Where the symbols take the units:
state | ^ ! $ % ~
bor | gub pof kom lam gop
dal | zel vof rep bet zek
gop | kom kiv bor pof zat
bom | nam pur ror mer ton
nif | sor zaz buf zov mas
lat | ded sor kat zat tul
gub | maz duz zal gup kom
tur | zov vak zaz dov nef
sab | ruf bom des ror dud
vur | bam kab zup zas zel
kab | fos nez zas nop nis
nez | les zek nop dal bag
bot | vor bor mip kom ded
bag | nop san nez zek zef
ton | ror ked bom pur mus
des | mos ror ruf nam sab
gog | vak dud zof sab zuk
nop | pud dal les rep nez
gak | tur gog nef zof nam
ded | mip gop bot bor kat
ror | gak mer nam zuk bom
pud | ked zel mit vur les
lar | vit dob sug poz maz
vit | bet bef vof tad sug
mer | gog git zuk miv pur
san | dal sug zek vit mot
poz | tad vor bef pon dob
kiv | lam div pof tul vos
sug | vof poz vit bef lar
gor | feg mos lim pek dov
mos | mas gak pek nef ruf
feg | tul mas div nif lim
lam | gup lat duz kat pof
pof | duz tul lam lat kiv
zal | lar gup maz rak gub
vof | nis tad bet zef vit
vil | san maz mot lar pon
maz | sug rak lar dob zal
zof | dov sab vak des gog
kat | bot zat ded gop lat
zek | rep vit dal vof san
dov | lim ruf gor mos vak
zel | zup nis vur kab rep
les | mit rep pud zel nop
dud | des ton sab bom miv
zov | vos gor seb lim zaz
zuk | zof miv gog dud mer
duz | rak kat gup ded lam
vor | vil gub pon zal mip
tul | kat buf lat sor div
pek | nif nef mas tur mos
guf | ton pud mus mit fos
zat | bor vos gop kiv sor
buf | zat zov sor seb nif
mip | pon kom vor gub bot
bam | miv fos git guf zup
bet | kab zef nis bag vof
rak | poz bot dob mip gup
zup | git zas bam fos vur
div | lat nif tul buf feg
nis | zas bag kab nez bet
zas | guf nop fos les kab
kom | zal lam gub duz bor
zaz | seb dov zov gor tur
sor | gop seb zat vos buf
miv | sab mus dud ton git
dob | bef mip poz vor rak
mit | pur vur ked zup pud
git | dud guf miv mus bam
gup | dob ded rak bot duz
pur | zuk bam mer git ked
pon | mot zal vil maz vor
lim | div pek feg mas gor
bef | zef pon tad vil poz
tad | bag vil zef mot bef
nef | zaz zof tur vak gak
nam | nef zuk gak gog ror
mus | bom mit ton ked guf
vos | pof feg kiv div seb
seb | kiv lim vos feg zov
mot | zek lar san sug vil
rep | vur bet zel nis dal
ruf | pek nam mos gak des
vak | gor des dov ruf zof
mas | buf tur nif zaz pek
fos | mus les guf pud zas
ked | mer zup pur bam mit
zef | nez mot bag san tad

The rows follow the links: the fewer symbols apart two units are, the more alike their rows tend to be.

Each row is also shifted at random along 4 hidden directions that mean nothing.

Some units, each with a row of numbers:
ruf: 7 -1 6 2 -12 10 -1 31 1 -6 -15 -3 -5 -24 -9 8 10 -22 -19 3 -18 0 28 -12 9 -29 -22 -5 12 4
mit: -25 -7 -18 -17 29 -13 0 -4 34 9 -12 30 35 32 13 -12 -8 47 -2 -13 24 9 31 12 13 21 4 17 -39 -15
bor: -24 5 2 12 -10 11 -3 -5 -17 -2 15 -20 -11 -7 2 17 19 -47 5 14 10 -6 -34 -10 -14 2 0 -31 26 6
zek: 27 7 -5 -22 -6 -21 14 -27 -29 7 2 1 0 3 -9 9 -20 16 0 8 12 17 -5 25 0 -1 28 9 11 23
gup: -19 -15 -4 8 2 1 9 -7 -11 10 23 -12 6 6 8 24 8 -1 10 3 22 3 -27 20 -23 10 -4 -35 -1 -6
zel: -18 3 -27 -22 6 -26 2 -14 -7 18 -15 -7 -6 10 -8 2 1 -15 -18 3 15 15 20 20 7 12 6 10 -3 42
sor: 17 -3 16 23 -2 29 -19 -1 20 -38 13 8 -9 -12 12 -19 1 -24 14 -3 -21 -38 -29 -35 -4 3 -3 7 2 -20
zaz: 3 -32 -4 16 4 6 1 20 14 -17 -8 -1 3 -9 24 -1 14 11 -9 -6 -14 -7 10 -12 -9 -7 -31 8 3 -14
dud: 0 39 8 -6 -12 -7 8 23 -21 25 -31 -11 8 -4 -15 3 24 -8 -17 18 4 37 24 -20 22 -21 6 -2 33 -3
vos: -16 -24 3 16 8 9 7 -7 9 -28 -3 6 21 2 46 -2 13 18 5 3 3 -11 -20 -17 -10 11 -4 3 10 -32
buf: -10 -12 1 23 3 15 -11 6 15 -28 6 4 1 -1 26 -12 11 0 9 0 -7 -14 -18 -35 -8 1 -10 12 16 -26
feg: 45 -27 13 21 3 6 10 2 6 -17 -16 -15 -6 -16 31 -8 21 -1 -8 -5 -32 -22 -11 -4 -6 7 -21 10 -4 -10
kom: 20 -9 2 8 4 10 6 -6 -6 2 30 3 17 5 4 27 5 2 13 5 28 1 -29 16 -23 3 -1 -36 -2 -17
bet: 18 14 -10 -21 -9 -17 2 -22 -24 6 0 -3 -14 -1 -21 4 -19 -13 -5 7 6 9 0 17 3 -3 24 11 13 38
zat: -6 -2 11 16 -6 12 2 -10 -8 -18 0 -13 -5 -10 22 1 19 -31 2 11 -6 -17 -32 -19 -6 7 1 -10 21 -6
zas: -19 13 -25 -15 5 -19 -11 -4 2 19 -10 -8 -18 10 -20 -8 3 -28 -13 -1 7 9 21 5 10 9 1 14 -4 42
gub: 8 -20 6 7 9 17 -3 -9 17 -7 38 15 9 6 1 12 -16 13 23 -13 9 -23 -25 23 -22 10 -3 -28 -34 -19
bag: 7 14 -13 -20 -3 -6 -10 -18 -7 -7 23 25 7 13 -20 2 -36 15 13 4 24 12 -2 3 -2 -7 29 14 10 11
lar: -15 -4 5 4 -4 -7 4 -14 -11 11 22 -13 -19 7 -7 -5 -20 22 22 -9 -8 -3 -25 18 -13 13 11 0 -10 3
zov: -24 -12 -7 26 -2 10 -17 21 13 -20 4 -9 -16 -4 13 -13 15 -14 2 -1 -15 -8 -5 -41 -9 -7 -25 14 24 -12
pof: 26 15 7 16 -9 16 -6 -2 -16 -9 17 -6 -1 -7 0 12 20 -35 8 18 13 0 -38 -25 -13 -6 4 -20 36 -10
lim: 2 -33 1 19 8 17 -9 15 30 -30 2 10 2 -8 27 -12 3 13 2 -13 -22 -26 4 -18 -7 -1 -28 15 -12 -24
maz: -46 -23 -4 4 6 -10 11 -14 -5 12 21 -9 0 16 13 6 -13 36 20 -10 9 3 -21 27 -19 20 4 -12 -16 -10
fos: -36 10 -27 -13 14 -22 -6 0 10 22 -13 3 5 25 -6 -9 7 4 -9 -1 21 22 26 0 10 13 1 15 -6 16
nis: 27 4 -13 -25 3 -12 -2 -21 -3 -1 2 15 -1 2 -16 3 -23 -5 -6 -2 9 -2 11 24 5 3 16 12 -13 32
poz: 2 8 0 8 -5 -3 -5 -5 -12 15 36 -9 -15 14 -21 -1 -18 21 28 -5 5 11 -28 7 -20 2 10 -6 4 -5
san: -12 9 -4 -12 -9 -13 2 -22 -21 1 14 2 -9 7 -13 -3 -28 16 13 3 6 10 -13 9 -3 2 29 13 13 15
nef: -37 -20 0 4 -9 8 -1 26 9 -14 -20 -8 -10 -23 6 3 11 -22 -20 -1 -22 -10 28 -11 6 -18 -29 -1 4 7

The symbols that take the first to the second take the third to the fourth, perhaps in another order. What is the fourth?
Answer with the unit's name.
A -7 20 7 -11 5 -11 16 8 -3 21 -37 4 26 9 8 -5 15 27 -14 7 6 26 28 -2 24 -1 9 6 0 -16
B 27 38 -13 -3 7 -12 -15 15 5 32 -7 -1 -4 19 -32 -16 12 -6 -3 2 12 28 19 -16 14 -1 2 13 3 8
C -32 17 -8 18 -15 -6 -9 6 -30 30 30 -42 -40 4 -29 9 12 -35 16 9 7 19 -33 -6 -23 -1 -5 -25 33 19
D duz

A -27 16 -1 -9 13 -9 2 7 16 15 -25 12 18 18 3 -18 5 24 -5 -3 6 13 28 -7 23 8 8 15 -15 -14
B 24 20 -14 -8 19 -6 -15 8 25 18 -1 23 14 26 -19 -16 -3 19 1 -8 18 14 23 -5 12 6 3 16 -21 -5
C -14 -5 5 10 4 25 -11 -8 12 -25 31 21 20 3 11 12 -3 -10 18 4 23 -18 -30 -12 -16 3 5 -25 0 -26
D zat

A 45 -13 12 19 4 13 4 -5 3 -22 1 4 13 -5 30 -2 15 10 5 2 -6 -13 -24 -14 -9 4 -5 2 9 -28
B 43 6 12 19 -7 11 3 -3 -16 -11 4 -11 0 -10 14 6 25 -23 2 15 1 -2 -34 -20 -9 -2 1 -10 31 -12
C 5 -4 6 -2 -4 18 -5 29 16 -16 -6 21 14 -17 -6 7 -3 -1 -11 0 -6 -4 31 -14 9 -30 -17 -4 -1 -15
D nef

A -9 -27 -3 16 -2 3 2 22 5 -9 -16 -18 -12 -15 19 1 21 -8 -16 -2 -22 -6 13 -11 -6 -9 -34 6 10 1
B -15 -38 2 -2 0 -2 21 16 3 -9 -33 -7 13 -21 29 15 15 9 -28 -3 -16 -4 33 17 5 -10 -30 -6 -7 -2
C 6 -1 -19 -17 20 -16 -3 -7 20 13 -12 14 12 18 -3 -8 -4 14 -10 -10 11 4 27 19 11 16 1 15 -33 14
D kab

A 9 2 -19 -16 21 -10 -10 -4 29 9 -4 23 13 20 -8 -11 -11 15 -3 -13 15 1 26 13 10 14 2 16 -36 8
B -28 19 -18 -9 19 -4 -21 10 34 10 0 28 18 31 -12 -20 -9 22 7 -9 20 12 26 -17 14 9 4 19 -20 -14
C -38 7 4 -1 -11 -5 -7 -17 -10 1 21 -10 -29 5 -15 -15 -30 7 23 -7 -13 -9 -22 4 -6 8 20 11 -1 13
D san

A -4 -8 -9 7 4 -2 16 -6 -21 14 25 -4 26 14 13 37 16 11 8 15 47 28 -29 14 -27 1 0 -42 22 -19
B 12 -3 6 10 -5 7 8 -9 -18 3 14 -15 3 -6 6 24 19 -26 2 11 15 -2 -32 10 -17 4 -1 -35 11 -1
C -2 -32 1 13 -2 7 0 22 12 -15 -16 -10 -11 -20 17 -2 14 -8 -15 -8 -28 -16 19 -6 -2 -9 -35 5 -3 1
D dov

A 3 17 14 -8 -6 9 2 21 3 -2 -22 14 16 -12 -8 2 2 0 -14 5 -6 7 30 -14 22 -24 -1 -2 3 -14
B -33 -16 4 -6 -6 1 13 20 -1 -5 -30 -3 11 -19 14 13 13 -4 -26 5 -10 2 34 0 11 -19 -20 -7 7 -1
C -9 -10 5 12 -2 4 14 -14 -16 -11 -4 -11 14 -4 34 15 25 -12 -2 15 12 -1 -30 -7 -10 8 4 -17 25 -13
D bor

A 11 2 -13 -20 5 -14 -7 -15 7 7 -12 0 -17 -1 -17 -9 -10 -28 -14 -8 -8 -14 20 23 12 13 4 15 -27 47
B 28 -9 -7 -28 7 -11 5 -29 4 -7 -6 17 2 -3 -5 0 -27 2 -9 -9 -1 -16 13 38 8 12 15 12 -33 33
C -13 21 -15 -9 15 -21 11 9 0 32 -23 7 35 31 5 -2 17 43 -7 8 35 50 25 -6 14 4 8 8 9 -20
D mit

A -13 9 1 -18 -18 -18 5 -29 -29 3 -11 -24 -41 -15 -17 -8 -18 -36 -7 3 -24 -12 -7 20 8 8 22 15 7 56
B 18 -2 5 -11 -2 -13 14 -25 -17 3 14 5 2 8 -2 0 -29 41 16 -3 2 6 -17 27 -6 7 26 9 -6 1
C 28 2 6 11 -2 16 -3 -4 -7 0 31 -1 3 -2 -6 21 8 -21 13 7 18 -4 -33 3 -20 -2 0 -35 6 -9
D gop

A 11 2 -4 -20 -3 -15 11 -28 -17 -2 8 11 5 6 -5 3 -30 25 6 2 10 7 -6 24 0 3 29 12 1 14
B -23 7 -9 -21 -5 -7 -8 -24 -5 -11 11 14 -8 4 -14 -5 -34 -1 7 -1 5 -5 -1 8 3 2 27 16 1 25
C -28 -6 11 -1 -10 -10 6 -23 -13 5 7 -22 -33 -3 -5 -14 -23 5 15 -11 -27 -18 -22 21 -4 18 14 8 -14 20
D mot

A 8 -46 5 15 7 -3 19 4 7 -15 -27 -17 0 -16 46 -2 23 13 -17 -8 -30 -19 5 10 -5 9 -30 10 -11 -7
B 2 -27 4 19 5 1 14 -4 -2 -17 -15 -12 8 -5 44 -3 24 11 -6 4 -9 -8 -17 -9 -9 11 -12 6 13 -19
C -28 -33 5 2 9 6 16 -18 4 -5 14 -1 14 1 27 20 1 7 7 -6 9 -22 -23 34 -18 21 -4 -33 -29 -9
D zal

A -36 13 2 -12 6 -19 24 5 -10 24 -44 -3 28 11 18 -1 21 30 -18 11 11 33 28 1 23 5 8 5 6 -13
B 26 32 -9 -4 4 -10 -19 8 9 25 -11 -11 -27 7 -36 -21 8 -34 -8 -5 -10 3 20 -7 18 6 -2 18 -12 32
C -5 -2 2 12 -1 10 -13 0 7 6 43 -4 -18 8 -20 0 -18 4 30 -11 1 -11 -29 7 -20 6 -1 -17 -15 -7
D ded

A -11 -14 0 24 0 11 -11 12 12 -22 2 -7 -12 -5 21 -15 14 -8 4 -1 -17 -14 -12 -34 -8 0 -19 14 19 -15
B 41 -31 -5 16 8 -3 15 17 0 -4 -10 -4 19 -3 31 11 24 32 -10 2 0 14 6 -1 -13 -9 -30 3 12 -23
C 17 11 11 -4 -9 13 0 27 2 -5 -14 11 11 -17 -13 9 4 -8 -14 6 -6 6 30 -14 14 -32 -11 -7 10 -10
D ror

A -6 -32 -2 6 -4 -4 17 21 -5 -2 -28 -18 0 -19 23 13 25 0 -26 2 -16 5 25 6 -2 -12 -34 -4 10 4
B -12 -11 -8 25 2 13 -15 21 13 -20 10 2 -1 2 16 -10 13 4 7 2 -1 1 -9 -41 -12 -8 -20 13 27 -24
C 17 -6 16 11 -3 16 5 -15 -7 -16 6 -5 0 -13 17 10 13 -29 2 7 -3 -23 -33 -1 -8 7 2 -21 4 -5
D gup

A -18 8 6 14 -8 24 -19 -2 3 -13 31 -5 -17 -9 -11 7 2 -51 14 4 2 -24 -34 -16 -14 1 -1 -27 7 2
B -20 -8 9 3 -4 -6 5 -17 -6 6 16 -15 -25 2 -4 -10 -23 16 20 -13 -18 -15 -24 22 -11 17 10 2 -19 8
C 10 -22 18 4 -2 -7 17 -22 -8 12 7 -25 -27 -7 4 -5 -13 11 12 -18 -33 -27 -24 44 -10 24 2 -6 -39 14
D bet

A -6 -21 -4 19 10 7 2 2 10 -23 3 10 24 8 39 -1 16 29 6 4 11 3 -17 -25 -13 3 -9 7 19 -38
B -10 -11 -10 16 5 -8 20 -4 -23 -3 -4 -7 35 14 44 20 34 27 -2 24 38 37 -26 -19 -18 1 0 -8 53 -34
C 10 -16 -2 7 -1 15 -8 31 17 -16 0 13 8 -14 0 6 3 1 -9 -4 -8 -3 25 -16 -2 -26 -29 0 3 -14
D pek

A -4 22 17 -9 -4 -4 11 10 -5 14 -38 -3 8 -7 -1 -7 13 1 -17 6 -13 11 27 -5 28 -7 6 4 -1 -5
B 4 28 -4 -5 9 -2 -22 9 25 15 -10 6 -14 11 -26 -30 -2 -16 -2 -11 -11 -6 23 -13 21 9 1 20 -25 12
C 8 -16 9 -9 0 6 17 18 6 -9 -25 17 32 -15 14 16 3 21 -20 2 -1 5 36 9 11 -21 -13 -7 -7 -19
D mer

